[[29.7, 18.4, 1.3, -11.1, 31.8, 15.4, 4.8, 21.8, -3.7, 29.5, -48.6, -1.0, 6.7], [8.3, 23.2, -2.2, 4.8, 29.9, 15.2, -1.7, 52.8, -21.0, 5.7, 16.3, -23.4, -6.8], [11.9, -19.8, -2.3, 9.8, 24.4, 25.0, -0.8, -15.4, -17.7, -17.6, 24.9, -17.3, -4.6], [3.0, 11.1, 4.0, -24.2, 30.6, 27.0, 5.5, -2.8, -38.2, -6.0, 5.8, -15.4, 7.6], [8.0, 25.6, -4.2, -2.1, 47.1, 20.3, -1.8, 2.7, -37.5, -5.2, 2.2, -19.4, -15.9], [15.2, 14.4, 12.0, 9.3, 41.3, -0.8, 15.9, 19.9, 15.4, 42.3, -40.3, -3.6, 19.6], [6.9, 8.1, -3.5, -11.0, 33.3, 2.7, 9.7, 18.4, -17.9, -10.7, 8.1, -32.0, -17.2], [12.3, 1.7, -3.9, 1.7, 46.1, 21.9, -10.4, 16.0, -18.7, 4.3, 10.4, -21.9, -3.3], [51.2, 17.9, 12.7, 8.5, 30.0, -12.3, 23.4, 10.5, -5.2, 49.3, -37.9, -9.2, -8.2], [12.7, 24.1, -1.5, -7.0, 54.4, 4.2, -15.1, -1.0, -11.7, 9.7, -9.6, -29.7, -6.5]]
The smallest entry is -48.6
Find the entry just left of the smallest entry.
29.5
Find the entry just right of 25.6.
-4.2
Find the entry just right of 52.8.
-21.0
Find the entry just left of -4.2.
25.6
Find the entry just left of 20.3.
47.1
The entry just right of 54.4: 4.2
Find the entry just right of -37.9.
-9.2
The entry just right of 19.9: 15.4
Find the maximum.
54.4
The entry just right of 24.4 is 25.0

W =
510,542,588,453,604
498,538,618,403,618
376,542,624,250,846
337,533,694,120,900
554,540,587,507,522
367,543,617,247,865
511,523,712,307,566
369,545,600,270,865
Read off the third smallest entry.
Answer: 250
Read off the bottom-right entry.
Answer: 865
The third entry on the main diagonal is 624
The entry directly below the largest entry is 522
The entry in the top-right corner: 604
The largest entry in the last column -> 900
Read off the top-left entry.
Answer: 510
The first entry in the row that holds the largest entry is 337
Read off the entry directly above 624.
Answer: 618
The entry directly below 337 is 554
Read off the top entry of the column that holds the smallest entry.
Answer: 453
Read off the entry directly below 624.
Answer: 694

[[967, 283, 97, 471, 324], [-909, -164, -374, -425, -249], [-865, 158, -231, -298, 2], [-192, 271, -239, -533, -333], [313, -480, -10, -273, 49]]
Which number is the largest entry?
Answer: 967
Which number is the smallest entry?
Answer: -909
Which number is the entry just right of the largest entry?
Answer: 283
Which number is the entry just left of -231?
Answer: 158
Which number is the median entry?
Answer: -192

array([[-15.3,  12.0,   6.4,  -8.8,  26.0],
       [  8.1, -69.0,  42.6, -24.4,  38.5],
       [ 13.8, -23.4,  20.4, -13.3,   6.1],
       [-13.5,  10.3, -10.4,   2.2,  -1.5]])
Rows and columns are numbered from 1.
Find the entry just left of the smallest entry.
8.1
The bottom-right entry: -1.5
The entry directly above the largest entry: 6.4
The entry just left of 2.2: -10.4
Find the entry just left of 10.3.
-13.5
The maximum is 42.6
The entry directly below the largest entry -> 20.4
Find the top-left entry.
-15.3
Find the entry directly below -23.4.
10.3
Find the entry just right of 20.4.
-13.3
Find the top entry of the column that holds the smallest entry.
12.0
The entry directly below -13.3: 2.2
Find the entry in the top-right corner.
26.0
The entry in row 3 and column 1: 13.8
Find the entry in row 3 and column 2.
-23.4
The entry just right of -13.3: 6.1

[-11.81   3.08   7.33  12.81  -3.50   2.00   3.90]
Find the entry just right of -3.50.
Answer: 2.00
The median entry is 3.08

Read these off the matrix that follows. Rows and columns are numbered from 1.
1) What is the bottom entry of the column that holds the largest entry?
2) What is the entry at row 3, column 1?
3) What is the entry in the top-right corner?
4) What is the entry in row 1 and column 3?
5) What is the entry in row 2 and column 1?
6) What is the entry directly above the smallest entry?
7) What is the entry at row 3, column 3?
8) What is the bottom entry of the column that holds the smallest entry?
[[ 10.6   0.2   4.7   2.1  -3.2   3.3 -29.2   9.1]
 [ 19.4 -14.0  17.5  -2.7   1.7  -3.8 -10.0 -20.9]
 [  0.9   6.4   0.0   3.7  -2.4  -3.5   6.5  -2.5]
 [-10.0   2.5   4.7  -8.7   1.0 -14.1   1.0 -10.8]
 [  2.1  -2.0  -6.0  -1.3  29.9  -1.1  -6.7   4.8]
 [ -3.3  47.0 -33.8  13.3   5.5 -19.4 -29.1  37.6]
 [ -3.1   1.1   2.9  -7.7   8.0  -7.4   2.5  -0.6]
 [ 58.7 -14.1  21.8   5.3 -10.8 -39.1 -30.3 -24.4]
 [ -5.7  -2.9   0.4  -6.7   0.8  -1.1   4.3  -3.5]
 [-14.2 -10.0   5.5 -25.1   8.9  12.5  20.2  -4.1]
 [  2.6  -4.5  21.1  21.0 -68.8  11.4  -2.2  -4.6]
 [-11.6 -10.7  23.6   0.5  -9.2   9.6  28.8 -25.3]
 [-23.7  -6.9  20.7 -58.9  29.3  -5.4   1.0 -23.1]
 [ -2.3  -4.0  -0.3  -9.5  19.3  11.2  -3.5  -0.3]
 [-11.1  -2.1  15.5 -12.3   1.6 -16.3  -3.8 -11.0]]
1) -11.1
2) 0.9
3) 9.1
4) 4.7
5) 19.4
6) 8.9
7) 0.0
8) 1.6
